Each row is followed by the grade that its hidden value falls in (each part has its own value, ranges and names):
[-100   20  -75 -156   -8 -162   -9  147  110   81  102  -62 -134 -198
  -25  -36   37  243 -106 -185   81  103  115  176  -19   34  198  -46
 -115 -203  163    7   48   47 -129  -19  258 -312  110 -118   -9 -134]	Zs
[  57   12   13  -94   36   49 -137   72   71   83   50 -115    2  110
   73  -64  -30   84  -38   74   25   41   81  -28   54   64  -15   72
  -15   87 -161   44  -43 -117   32   95   45  -29 -146   -4    4   56]	Jb
[ 42  11  -6  61  10   6 -27   9  38 -40  12 -30 -31 -14  55  44 -95 -97
  17  56  65 -74  10  -5   8  18  20  60 -29  57  28  32  13  41  16 -32
 -39  34 -14  13  17  55]	Zh
[  54  -13   68  -44   89   23 -116   68   32  -37    6  -44   -6    9
   78   18  -56  -10   -9   66   65   -5   57  -15   56   73  -26   80
  -39   99  -36   65  -28  -15   64   54    0  -19  -76   -6   16   78]	bd
[ -63  -28   21  -93  -99  -83  163   38   49   47  103 -137   30  134
  -21  -86  114  173 -115    4    0  153  165  170   -2 -165  169   -4
  -49  -83  -80  -24   29 -286  -25   76   20  -40   -3  -70  -86 -120]	rz
[ 15 -29 -54  -7  55  70 -50 -41  80  30  25 -20 -58 -41 -35 -38 -84 -47
  27   9  62 -79  28 -14  85  18  24 -72  15  22  30  17   1 100  15 -28
 -57 -97  34  35  69   1]	Zs
[  -2   29 -247   28  -44   57 -128   34   21   71   15  -25  -58    6
   45   34 -178  -91   33   -9   87 -246 -123  -94   47  138    3  -12
  -14    1   89   14  -31  118  -65 -162    1    4   -2   42   37   -6]	Zh
[  94    5  173 -106  154   25 -182  113   57  -16    1  -78    5   10
  101  -12   -9   86  -36   78   47  139  153  -11   41  115  -38  151
  -61  147 -134   89  -18  -85   98  169  100  -55 -178  -34   -2  148]	Zs
[  88  -19  -42  -68   97   45 -231   75  181   90  128  -51 -116   -8
  121  -72  -91   -2  -33   94  100 -118    9  -75  115   97  -63  -25
   -8   87  -23   68  -76  141  -19   16   -9 -159  -13   14  125    3]	bh
[  93  -12  -47  -17  264  297 -244 -134 -266 -103 -352   52   69    4
  -49  250 -230 -217  157  -31  123 -219  -78 -251   99  353 -112   91
  -41  219  105  -48   69  122   83 -100   10  187 -222   67   -4  158]	bd
[  32   88   41  -40  132   66  -83  -40 -236  -60 -344  -42   35 -149
  -64  232 -135  -41   74 -162   78  110   58  -21  -87  277   78  210
 -125   41   79  -54  146   -3  -28  -33  262  120 -214  -33 -129  127]	bd
[  -5  -12  -86  -92   28   90 -152  120   28   69   20  -62   68  108
   15  -94  -34  101  -19   23   14   34   72  -62   80  137   -2   52
  -22   81 -120   99  -46 -157  101   63   68  -32 -160   16  -42  132]	rz
[  51   15   -5  -36   42    4 -134   85   69   27   32  -62  -41  -12
   89   -7  -84   -5  -16   47   67  -23   25  -18   38   93  -12   71
  -35   62  -35   66  -39   22    8   18   37  -45  -63    1   23   58]	bd
[-25 -24  20 -43  68  42  10  -6   1 -25 -41 -20  13 -51 -85 -14  -9  45
   8 -53  33  79 125  47  36  26  88  -4 -36   5  23  24  60 -43  65  36
  46 -74 -27 -12 -25  55]	sf
[  0  -4  20 -15  23  22   0   3 -16 -32 -38 -46  15  -2 -12  23 -59 -23
  18   4  37   6  48  30  30  19  39  39 -19  29 -15  22   7 -46  43   7
 -18  13 -39   7 -19  43]	bh
[ 106  -72   74 -147  256   41 -273   72  188   18  137   -6 -161  -72
  124  -25  -18   62  -69   74  156 -102   89  -57  153  109  -64  -61
  -62  105   90   42  -27  215   -8   65   32 -276   27  -50  170  -48]	bh
[ 10 -20 -36 -85  53  55 -82  20  40  45  31 -61 -22  49   6 -26 -35  56
 -19  11  53 -38  53 -13  77  44  23 -18 -19  30 -22   5  -7 -29  10  18
  14 -72 -45  -8  26 -17]	Jb
[  26   22   94   11   -3   33  107  -94  -16    8  -80 -105   31   27
  -74   -6  -11   -9   14    7   -7  162  145   79  -31  -68  105   67
   -8   26 -115  -30   82 -143   23   73    4   65  -93    3  -62   41]	sf
[-25  -6 -39  32 -54  16  32  29 -43 -53 -22 -40  60  63   8  24 -86 -73
  33  37  19 -63 -15  16  35  -3  20  51   3  32 -31  50 -37 -96  74 -35
 -95  95 -30  34 -40  63]	bd
[  97   38  131   -4   61   35   -7  -82  -23   -1 -103 -111  -14   15
   26   72  -66  -66   13   52   48   83   90   22  -25   11   30  120
  -31   85  -95  -43   56  -49  -25   57   15   90 -125   -4  -22   24]	bh
[ -1 -15  31  25  40  54  39 -57  20 -30 -47 -21   6 -55 -83 -19 -56 -49
  47 -10  23  47  89  39  34 -15  64  -8   7  26 -11  28  43   1  74  18
 -42 -26  -8  30   0  75]	Jb
[  24   -5  -63  -98   53   52 -119   23   49   78   35  -75  -51   44
   30  -15  -55   54  -26    7   70  -68   27  -30   74   73   14  -17
  -24   22  -13  -11  -14    7  -37   -3   39  -82  -47  -12   39  -45]	Zs
[-49   0 -81  22 -42  26  18  23  17   4 -10 -25  20 -35 -61 -40 -89 -29
  43 -30  12 -13  16  31  38  19  59 -11  15 -16  -9  64 -15 -22  65 -34
 -34 -25   5  43 -18  79]	Zs
[   7  107 -173  284 -157  140  149 -227 -174  -18 -295  -30   81  -43
 -151  123 -295 -381  216  -38  -16  -97 -127  -59  -94   55   72  101
   68   33  -25  -32   85   36    9 -206 -121  348  -88  165  -99  182]	Zh
[  40  -65  -43   -4  101  114  -69  -65  141   50   59   -5  -65  -26
  -50 -101  -47  -44   10   44   67  -52   83  -38  117    5   21 -113
   19   61   17   33   18  109   39    8  -76 -142   33   42   91   16]	rz
[ -74   22  -85  121 -300 -145  209   90  121   21  190 -114   33  115
   53 -124  -43  -50  -27  103  -47  -11  -20  157  -24 -237   97   23
   54  -80 -136   97 -103 -194   27  -33 -188   80   91   43  -47   -3]	jp
[  46   15   -7  -58   79   48 -111    2   -3   25  -52  -60  -39  -19
   30   50  -88  -10    4   -4   79  -32   29  -27   34  109   12   49
  -43   47    7   -7   15   33  -27   -7   60  -22  -76   -7   12   10]	bh
[  78   23  -28   36   30   23 -158   79  117   29   53  -42  -52  -30
  107  -32 -129  -83   13   90   64  -63   -2  -56   40   97  -42   74
  -10   99  -48  103  -54   85   30    1  -12  -25  -56   39   51  119]	jp
[  40   -3  -37  -69   45   86  -98   16   54   94   -1  -90    8   72
    0  -74  -27   59  -27   28   36   63  102  -34   50   80   35   30
  -26   66 -102   26   11  -95   15   57   65  -37 -130    7  -20   50]	rz
[ -39  -67    6   65  -58   31   70   44  112  -52  123  -10   70   69
  -34 -151  -29  -50   33  109  -33   -4   62   47  102 -129    7  -46
   77   56 -120  146  -82 -107  203   56 -222  -23   42   77   20  137]	Jb
[  45  -10  -22  -46   87   59 -130   15   41   20   -3  -38  -46  -14
   37   14  -91  -28    8   26   81  -77   16  -45   73   96  -15   10
  -22   63   12   25  -16   68    5   -9    2  -55  -40   11   47   22]	bh
[ 66   2  10 -21  37 -11 -85  34  75  12  62 -69 -71  24 107  26 -64 -32
 -35  77  87 -78  19  -4  34  21   1  46 -43  55   7  10 -16  38 -40  -4
 -12 -21 -18 -18  46 -30]	jp
[ -7  20 -27 -16   5 -14 -21  30 -12 -10 -38 -47 -20 -55   5  46 -81 -18
   8 -34  59 -11  22  35   3  60  61  50 -46 -11  42  17  16   7 -15 -37
  45 -11 -18  -9 -23  17]	bd
[ -30  -31 -134  -14   -9  102    1  -43   16   59  -13  -37   22   52
  -87  -63  -55  -10   19  -19   29  -43   39  -21   73   24   67  -67
    9    4   -6    7   20  -48   27  -41  -34  -25  -23   40  -12    9]	rz
[ -1  29 -96 -49 -29  38 -77  44  31  89   6 -90  -5  46   8 -40 -83  36
   0  -5  26 -17  13 -14  35  73  32  28  -4   8 -77  26 -29 -58  -8  -8
  43 -21 -80  18 -13  28]	Zs
[  65   20  -27    6   16   69 -113   15   44   47   -8  -74   -7   48
   57  -18 -123  -73   28   78   40  -51   -3  -58   50   76  -37   62
   13   96 -104   51  -48   -3   29    6  -38   36  -98   51   21   85]	bh
[  18    4  -50   23    3    0  -60   49   41  -15   24  -27  -32  -26
   52   21 -100  -64   10   29   67  -83   -9   -6   30   52   15   38
  -27   33   37   52  -18   47   10  -45  -19   -9   -2   13   18   43]	jp
[  16  -30 -104   -8   16  135  -47  -49   33   74  -13  -52   28   95
  -50  -77  -67  -34   20   38   29  -40   43  -62   84   42   23  -38
   19   66  -71   19    1  -59   42   -7  -55    7  -75   56    0   44]	rz
[-37 -25 -61 -30 -12  48  15   6  28  25  21 -46  25  44 -60 -60 -28  34
   4 -10  15   5  66  26  59 -11  66 -31   4  -2 -32  31   3 -85  57   8
 -26 -41 -19  15 -15  27]	sf
[  40   15  -71   29   -3    1  -74   31   73   18   57  -44  -67   -4
   79   21 -103  -68   -4   51   80 -121  -20  -21   25   39   14   28
  -30   33   40   24   -9   75  -35  -57  -17  -13    3    7   42    2]	Zh

Part 2:
[-399 -137 -106  -61  137   16   39  120  135   35   23  -39   -3   62
  -78 -183   66  113  -59  318   10   54   24 -112  -33  -45 -206   39
   -8  -64  -89  -54   77  272  -60 -106   -2  -44  -17   -5  145  174]	<65>
[ 176   78  -69  142 -132  -96  -57  -87 -117  165  -56   87  -42  -18
  265   94 -161 -164   88 -174  135  -17  152   93 -217  108  274 -113
   27   81   52  290   -6 -100  225  112    6  -46  154  -93 -292 -194]	<60>
[ -67   16  -92  -48  203  197 -170  137   55  -61  -42    0  -80  155
 -331 -304 -314  -48  -13  175  -71 -147 -358 -184  236 -300 -123   -9
 -181  -21  174 -191  -32   78 -254 -256  -41   44 -152  133   59   37]	<77>
[ 118  150  -54  -28   25  190  -71 -140  259 -121 -116  -21 -132   22
 -178  -64 -215 -119   88  -98  209   38 -308  225  124 -108   81  180
  -34 -148  215 -238    2 -218   40 -139 -155 -303   70   14  -76  -38]	<59>
[  19   71 -173   13   34 -115 -173  166   14   88  -88  -66 -226  190
 -120  -24 -386 -134  -23   40   67  -85 -169  -14  169  -92  -73 -165
 -248   19   46 -123   70   45   74  -40  -52  222 -133   55  184 -228]	<70>
[-164  -99  -27  -47  -12   -9   55   42    0  106  107  -39   84  -21
   71 -189  365  292   27  101  -90   55  247  -81 -314  190 -146  -49
   79   33 -226   70   44  218  143   12  213  167  -21  -70   26  -70]	<59>
[ -13  -23   54    1  -75   67   81 -179  -67   54  130   39  179 -126
  186 -175  417  241  122  -64    0   67  242   12 -396  192   58   22
  203    1 -107  184  -42   51  160  -14  155  -99  123 -116 -311   41]	<59>
[ 126  114   32   14  -74  156  -10 -265   46  -88    0  114  -48  -19
  -13   -2 -304 -247   38 -219  260   70 -148   92   48  -59  335  185
  -17   50  251  -58   53 -203   -7  -18 -261 -385  197  -22 -352  -93]	<71>
[ 119   59  -71  101   81  108 -195  -50   81 -110 -236  200  -51  -84
  -53   77 -314 -255  -30   -6  -14  -75 -119   77   88 -224   76  150
  -42 -116  219  166  -42 -258   -2 -144 -145 -351  187   14 -271  211]	<76>
[-328  -49  -12  -66  253  322  -61  186  267 -137  -76   -8  -47  159
 -356 -274 -336 -121   -7  388   40    4 -387 -168  301 -315 -160  206
 -112 -132  247 -225   16  121 -310 -237 -163 -205  -44   63  138  207]	<61>
[  67   33   22   10  -41  131  -36  -54   77  -44  -65   90  -71   34
  -43   16 -249 -193    5 -106  140   85  -36   22    2  -23  188  135
  -72   62  150  -12   87 -131   71   59 -109 -157  133  -36 -144 -202]	<70>
[  24   15 -227   10  121  124 -224  114   65  100  -60   47 -164   88
 -144 -133 -342  -54  -82   -6 -135 -189 -181  -24   16 -118    1 -136
 -142  103   17 -111   21  112 -170 -112   52  212  -80  189   98 -222]	<77>
[  59  -19 -104   11   98  174 -186 -149   -6  -74  -34  224   71 -181
  -32 -100   54   72  -86  -95 -221 -124   25   28 -164  -99    2   72
   64  -29  -11  101  -53  -57 -106 -196   31 -185  137  112 -310  196]	<59>
[-101  -11   46    8   -6   69   34  246    2  198   82 -182   13  203
   39 -267   75  138  197  199   22   15   20 -144 -187  138  -64 -192
  -26   77  -33   49   -6  240  125   52  283  403 -127 -102  179 -301]	<77>
[ 259   -5   -7   88 -152  -72 -144  -49 -259  132   41  197   47 -122
  224   77   52   36  -64 -256 -240  -93  362  -83 -356  206  143 -135
  -23  268 -155  345   53  -36  203  138  181  269  106  -23 -283 -319]	<71>
[-281 -102  -98  -63   83  -30   15  151   12  100   86  -69    4   91
  -86 -257  105  197  -27  262  -73  -16   50 -201  -63   21 -232  -64
  -37   19 -147  -48   51  306  -37  -79   75  173 -147   -5  149   -3]	<59>
[ 108   10 -156   36 -131 -147   -5    8   56  178  -67   -8 -150    4
  108   81  -26   11  -21 -136   54   36  214  100 -224  212   76  -68
  -29  128 -156   64  120   -3  282  170   77  156   17  -60   51 -414]	<65>
[  70   -6 -226   24   60   46 -192  -32  -24   73  -43  158  -88  -53
  -56  -72 -202  -15 -135  -94 -177 -176   -6  -30  -76  -66   32  -59
  -55  109  -53   21   19   48 -127  -94  -11   45   -7  149 -119 -112]	<61>
[-109   77  100  -52 -111    9  163  -65   52   39  138 -164  -45  172
    2 -150  -96  -55  163   39  378  176 -109  -31   45   99  128   53
  -45   43  125 -164  101   67  130   54 -140  -71   -4 -151  -12 -211]	<71>
[-125  -73 -116   55  139   79 -188   83   35    8 -105  142    7  -45
   33  -13  -71  -33  -76  114 -152  -75   51    8 -117 -109  -69  -35
  -18  -67   -7  174   -8   54  -21 -121   79  -42  139   65  -78  200]	<60>
[ 226  109 -129   71 -173 -105  -53  -70  -21  173  -47   24 -209   77
  119  119 -352 -212   12 -283  202   11   50  116  -93  141  303  -99
 -106  197   31   18  118  -92  206  191  -73   92   53  -27  -84 -536]	<70>
[-137 -148  -23  -48  175  196 -107  107 -123  -43   54  170  119    1
 -212 -336    4  116 -113  179 -307 -130   15 -394  -27 -191 -144   41
  -66  115   -9   76  -16  178 -274 -174   73   62  -85   90 -144  101]	<77>
[ -36   -4   47   25   79  245  -85   47   53  -10  -11   52   86   -5
  -15 -185   29   43   98   98  -86  -29  -47  -42 -137  -38   -9   32
   50  -44   86  102  -65   28  -31 -108  125  -26   76  -15 -130   60]	<61>
[ 102   18   60  -61   67  265  -27   -1   41 -148  -51   83  -30   95
 -354 -265 -279 -127   13    9   35   -3 -239 -245  206 -234   72  226
 -141   84  255 -141   21 -131 -158  -95 -136 -165  -75    6 -156 -156]	<77>
[-154    2    6  -85   88  134  -11    2  225  -89  -10 -108   24    8
  -91 -171  269  201   98  132   52  101  -73  135  -96   12 -205   83
   41 -219  -23 -142    1   30  145 -160  117  -81   45  -43   93  167]	<65>
[   8  -92 -143   35  103   73 -208  183  -31   40 -113  201  -58  -13
 -150  -72 -250  -51 -183   90 -325 -168   58 -236   -2 -118 -103    7
 -133  146  -48  126   49   69 -144  -46   32  155  -59  104  -14 -125]	<61>
[ -35   24 -110  -19  157  242 -199 -124  147 -166 -108  175  -70  -36
 -162  -34 -309 -185  -94  -66   36  -37 -243  118  109 -263   88  148
  -73 -101  203 -125   17 -120 -168 -213 -174 -351  185  149 -189  195]	<70>
[-169   42 -119  -87   65    4   43  -13  234  -46  -42 -134 -158  130
 -217 -147 -156  -29   28  139  265   86 -246   58  199 -105  -95  116
  -91 -133   90 -308   80   31   20 -127 -189 -194  -71  -16  147   17]	<65>
[-230   41   24 -100   78  159   95 -110  292 -125   12 -157    2   59
  -96 -191  164   90  164  132  321  195 -204  203    3  -43  -70  162
   67 -280  118 -248    9   -3  112 -174  -51 -340  104  -79   26  237]	<76>
[-286 -153  -12  -50  170  176  -51   -2  -26  -53   94  125  206 -106
  -36 -286  308  254  -50  225 -240  -44  108 -183 -201  -74 -203   62
  109  -70  -99  121  -48  218 -160 -225  117 -103   62   37 -178  386]	<59>
[ 338   77   82   -2 -134  131   21  -93  -72   -8  -10   67  -16   28
 -110 -153  -90  -52   95 -236   57   28   17 -130  -74   43  219  113
  -55  194  121   23   24 -207  119  102    9   -2  -36  -92 -261 -460]	<77>
[-165  -16 -148  -78  139   91  -42    5  227 -124 -110   31 -158   72
 -328 -121 -327 -128 -113  151  109   14 -266  -54  293 -246  -94  223
 -137  -79  133 -270   96   -8 -165 -173 -282 -294  -43   70   67   87]	<65>
[-274  -50  -12  -77  223  230 -101   26  122 -200  -31   79   -1   75
 -278 -202 -237 -108  -66  224   47   13 -286 -121  249 -328 -109  182
 -117 -142  213 -172   26   47 -240 -263 -197 -306   53   83  -57  339]	<70>
[ 199   21 -152   14  -43   30  -64 -308   -1  -76  -90  257  -56 -180
  -51   37 -159 -124 -142 -280   23  -31   57   53  -48  -80  220  209
   16   79   52   46   56 -231  -23  -48 -231 -416  155   49 -419  -30]	<65>
[-106 -123  -71  -36  203  180 -208  130  -25  -99  -50  198   67  -57
 -239 -215  -16  101 -162  179 -382 -152   -5 -266   13 -211 -251   78
  -84    5  -37   61  -12   95 -217 -218   64   32  -47  124  -74  193]	<61>
[ 187   21   53   63 -174   -6   62   42 -164  245   97  -41   42   69
  187 -161  121  102  176 -118   11    6  240 -126 -370  267  186 -174
   42  249  -77  229    0   71  235  198  267  338  -44 -145 -132 -521]	<77>
[-146  -16   -2  -17   28  -28  -14   60   16   62   46 -115   63   42
  104 -149  318  217  137  122   40   63  100   66 -233  101 -163 -130
   44 -142 -103   65  -24  127  248  -73  229  118   26  -90   38  103]	<60>
[ 333  179  -86  -20 -220  -95   96 -325   71   -1  -46  -22 -178  -12
  -45   18 -139 -111   79 -371  369  111  -46  188    9  103  282  158
  -18   58   91 -169   90 -300  264   92 -240 -295   19 -107 -238 -398]	<65>
[ -59   87   -2  -68  -38   65  115  -24  125   41   69 -182  -86  175
 -130 -253  -85   19  170   59  301   99 -203  -14   72   28   35   45
  -35  -22  110 -248   36   59   60  -26  -88  -48 -117  -88   55 -223]	<61>
[-115  -56  -25   -4  113  143  -87  158  -55   88   65   -6   60   88
  -55 -295   25  127   53  178 -154 -102  -33 -198 -122  -51 -100 -130
  -33   54  -12   63  -46  216  -98 -116  197  229  -82   35    7  -28]	<77>
[   8 -100 -140   -5   30  -89 -121   39 -122   28  -45  164  -24  -44
  -55  -48   -1   51 -167  -31 -190  -67  206 -164 -104  -36  -86  -27
 -100  111 -139  121   76   42   48   -9   42   87  -20   43 -102  -77]	<60>
